Small tables with named rows and columns. After each table, cells are looked up by row and column.

Sapafir:
|  | Seretu | Tapef | Keti | Gen | Tonu |
|---|---|---|---|---|---|
| Mibir | 0.3 | 0.5 | 0.8 | 0.3 | 0.2 |
| Gume | 0.9 | 0.5 | 0.3 | 0.2 | 0.4 |
| Gek | 0.6 | 0.1 | 0.7 | 0.8 | 0.4 |
| Kor | 0.1 | 0.4 | 0.3 | 0.4 | 0.9 |
| Dud | 0.4 | 0.7 | 0.4 | 0.7 | 0.2 |
| Goluvaf | 0.9 | 1.0 | 0.9 | 0.6 | 0.6 |
| Las | 0.5 | 0.3 | 1.0 | 0.7 | 0.6 |

Dud, Tonu => 0.2
Dud, Tapef => 0.7
Las, Tapef => 0.3
Mibir, Gen => 0.3
Mibir, Keti => 0.8
Las, Gen => 0.7
Gume, Tonu => 0.4
Goluvaf, Gen => 0.6
Gume, Seretu => 0.9
Gek, Gen => 0.8
Kor, Gen => 0.4
Las, Tonu => 0.6
Las, Keti => 1.0
Goluvaf, Tapef => 1.0
Row with the largest Gen: Gek

Table Lok
     Govam  Didek   Tek  Ruve  Kofa
Dof   8538   9376  9067  9844  9087
Zef   3362   6717  5538  8561  6250
Dag   2087   6188  4004  7868  5248
Vog   3126   4523  5449  8154  5491

What is the Didek of Dag in Lok? 6188
What is the Tek of Vog in Lok? 5449
What is the Govam of Dof in Lok? 8538
What is the Didek of Zef in Lok? 6717
What is the Govam of Dag in Lok? 2087
What is the Govam of Zef in Lok? 3362
What is the Kofa of Dof in Lok? 9087
What is the Kofa of Dag in Lok? 5248
What is the Ruve of Dag in Lok? 7868
What is the Ruve of Dof in Lok? 9844
What is the Ruve of Zef in Lok? 8561
What is the Kofa of Vog in Lok? 5491
What is the Tek of Dag in Lok? 4004

Lol:
	Bal	Zefame	Zud	Bafo	Bosud	Duvopuf	Doviti	Som
Velub	5915	5977	4760	4854	7663	6012	4162	4827
Taz	6884	6704	4687	3592	4368	6478	3343	7498
Basebas	5871	5475	6183	5851	4164	5439	6328	7051
Nol	6992	7033	4412	3275	4605	6773	2833	7227
Mula	5589	5596	5539	5784	6797	5657	5559	5077
Nedoful	5841	5885	4914	5050	7534	5928	4447	4855
Vot	7937	7978	3598	1557	3323	7506	925	8605
Lanog	5540	5433	6041	6171	5637	5477	6339	5744
Nof	7060	6928	4788	3443	3426	6628	3354	8064
Fibuv	6807	6641	5068	3952	3645	6393	3966	7795
Pibi	7283	7147	4737	3141	2774	6780	3118	8573

What is the Som of Pibi in Lol? 8573
What is the Bosud of Fibuv in Lol? 3645
What is the Som of Nol in Lol? 7227
What is the Zefame of Nedoful in Lol? 5885
What is the Doviti of Vot in Lol? 925
What is the Bosud of Lanog in Lol? 5637
What is the Bafo of Lanog in Lol? 6171
What is the Bafo of Taz in Lol? 3592
What is the Doviti of Nol in Lol? 2833
What is the Som of Lanog in Lol? 5744
What is the Doviti of Nof in Lol? 3354
What is the Zefame of Fibuv in Lol? 6641
What is the Duvopuf of Nol in Lol? 6773

Bureko:
	Dap	Tivuv	Pafod
Moz	63971	36882	21695
Zimeb	37414	19713	27939
Pifi	82254	50675	26467
Lim	25976	10164	37110
Viforo	38778	94677	25543
Tel	36440	95205	38031
Vudotoz	8445	92527	90913
Sok	44876	62873	82283
Labad	81059	29536	15162
Rela	67855	70259	8980
Mabak	66371	90560	18852
Kam	64566	56682	60266
Kadavev	68824	62582	51636

What is the Pafod of Pifi in Bureko?
26467
What is the Pafod of Kadavev in Bureko?
51636
What is the Dap of Lim in Bureko?
25976
What is the Tivuv of Zimeb in Bureko?
19713
What is the Dap of Vudotoz in Bureko?
8445
What is the Pafod of Viforo in Bureko?
25543
What is the Tivuv of Moz in Bureko?
36882
What is the Pafod of Sok in Bureko?
82283
What is the Tivuv of Vudotoz in Bureko?
92527
What is the Tivuv of Rela in Bureko?
70259
What is the Tivuv of Kadavev in Bureko?
62582
What is the Dap of Kadavev in Bureko?
68824
What is the Dap of Zimeb in Bureko?
37414
What is the Dap of Mabak in Bureko?
66371
What is the Tivuv of Pifi in Bureko?
50675

Gibo
         Lam  Gev
Konu      94  162
Rinona    98  148
Nivatis  126  105
Geki      88  106
Damus     80  155
Tadadok  167   92
Botareg  205  116
Bul      181  189
Fazan     61  100
Fulamo   147  156
Kosore    89   71
Mib      164  200
Linuge    94  190

What is the Gev of Botareg in Gibo?
116
What is the Lam of Linuge in Gibo?
94
What is the Lam of Tadadok in Gibo?
167
What is the Gev of Kosore in Gibo?
71
What is the Lam of Nivatis in Gibo?
126
What is the Lam of Mib in Gibo?
164
What is the Gev of Tadadok in Gibo?
92
What is the Gev of Nivatis in Gibo?
105
What is the Gev of Fulamo in Gibo?
156
What is the Gev of Fazan in Gibo?
100
What is the Lam of Damus in Gibo?
80
What is the Lam of Fulamo in Gibo?
147
What is the Lam of Bul in Gibo?
181
What is the Gev of Rinona in Gibo?
148
What is the Lam of Geki in Gibo?
88
What is the Lam of Fazan in Gibo?
61
Which row has the largest Gev? Mib

Kam:
       Dovubi  Lugoze  Sokeba
Nif       179     107     115
Fibe       36      96     153
Dupel     111      88     130
Nem       228     126      50
Gasa      226     125      41

What is the Lugoze of Fibe in Kam? 96
What is the Sokeba of Fibe in Kam? 153
What is the Dovubi of Nif in Kam? 179
What is the Sokeba of Nif in Kam? 115
What is the Dovubi of Fibe in Kam? 36
What is the Dovubi of Nem in Kam? 228
What is the Lugoze of Gasa in Kam? 125
What is the Dovubi of Dupel in Kam? 111
What is the Dovubi of Gasa in Kam? 226
What is the Sokeba of Nem in Kam? 50
What is the Sokeba of Gasa in Kam? 41
What is the Sokeba of Dupel in Kam? 130
What is the Lugoze of Dupel in Kam? 88
What is the Lugoze of Nif in Kam? 107
What is the Lugoze of Nem in Kam? 126
Which row has the largest Dovubi? Nem

Kope:
|  | Mut | Pitemid | Retibez | Kanu | Luteba | Rubafa |
|---|---|---|---|---|---|---|
| Kagap | 2543 | 4876 | -3654 | -3196 | 2755 | -3782 |
| Neb | 1714 | -852 | -2802 | -3615 | -1668 | -4296 |
| Tikosu | -367 | -3125 | -1207 | -3972 | -3266 | -1754 |
| Kepopu | 845 | -3248 | -285 | -2823 | -3132 | -1126 |
| Tam | -1502 | -3049 | 625 | -1276 | -4273 | -2914 |
| Lolo | -5407 | -1680 | 819 | 3377 | -4534 | 734 |
| Kilare | -4742 | -1849 | 2739 | 2115 | -316 | 2918 |
| Safudas | -4560 | -2707 | 222 | 4366 | -3689 | 1921 |
| Ket | -1665 | -2153 | 1783 | 3950 | -1248 | 4441 |
| Kagasan | -5342 | -2651 | 1852 | 7833 | -338 | 2471 |
| Zer | -6143 | -140 | 1007 | 6732 | -2381 | 7337 |
| Luda | -6347 | -550 | 5164 | 8107 | -575 | 6889 |

What is the Retibez of Tam in Kope? 625
What is the Pitemid of Tam in Kope? -3049
What is the Rubafa of Kepopu in Kope? -1126
What is the Pitemid of Zer in Kope? -140
What is the Luteba of Tam in Kope? -4273
What is the Kanu of Tam in Kope? -1276
What is the Retibez of Kagap in Kope? -3654
What is the Mut of Safudas in Kope? -4560
What is the Kanu of Lolo in Kope? 3377
What is the Pitemid of Tikosu in Kope? -3125
What is the Mut of Neb in Kope? 1714
What is the Kanu of Kagap in Kope? -3196
What is the Luteba of Kilare in Kope? -316
What is the Rubafa of Luda in Kope? 6889
Row with the largest Retibez: Luda

Table Meb
cols = Satusaz, Fiv, Led, Zub, Rek, Bozuzes, Lovimed, Vam
Bis: [-21, -32, -76, 37, 37, 22, 24, -48]
Gezu: [-15, -7, -52, -30, -30, -2, 5, -50]
Zumopi: [31, -38, -35, 37, 37, 35, 14, -29]
Lar: [-38, -61, -31, -65, -65, 23, 56, -34]
Gagopep: [-2, -25, 18, 28, 28, -12, -42, -63]

What is the Lovimed of Gezu in Meb? 5
What is the Led of Gagopep in Meb? 18
What is the Rek of Bis in Meb? 37
What is the Lovimed of Zumopi in Meb? 14
What is the Lovimed of Bis in Meb? 24
What is the Satusaz of Gagopep in Meb? -2
What is the Rek of Lar in Meb? -65
What is the Bozuzes of Bis in Meb? 22
What is the Fiv of Bis in Meb? -32
What is the Bozuzes of Zumopi in Meb? 35
What is the Satusaz of Lar in Meb? -38
What is the Satusaz of Bis in Meb? -21
What is the Vam of Lar in Meb? -34
Row with the largest Fiv: Gezu

Riv =
fields: Dem, Soguki, Zud, Zas, Lum, Kapuren, Serike
Sigi: [73, 84, 103, 90, 68, 124, 125]
Nipu: [72, 115, 97, 92, 60, 109, 99]
Nakido: [92, 90, 127, 104, 90, 109, 118]
Bozul: [85, 58, 93, 72, 69, 143, 137]
Vev: [55, 119, 52, 92, 70, 91, 53]
Buk: [86, 68, 100, 107, 86, 118, 148]
Ror: [112, 134, 106, 111, 110, 85, 64]
Mileni: [239, 20, 127, 69, 10, 83, 139]
Tata: [97, 87, 111, 80, 103, 105, 94]
Vaf: [131, 128, 120, 109, 112, 111, 86]
Kup: [90, 135, 105, 113, 131, 111, 80]

Lum of Tata: 103
Soguki of Mileni: 20
Kapuren of Kup: 111
Kapuren of Buk: 118
Zas of Buk: 107
Soguki of Tata: 87
Soguki of Nipu: 115
Lum of Bozul: 69
Soguki of Buk: 68
Lum of Ror: 110
Zud of Vev: 52

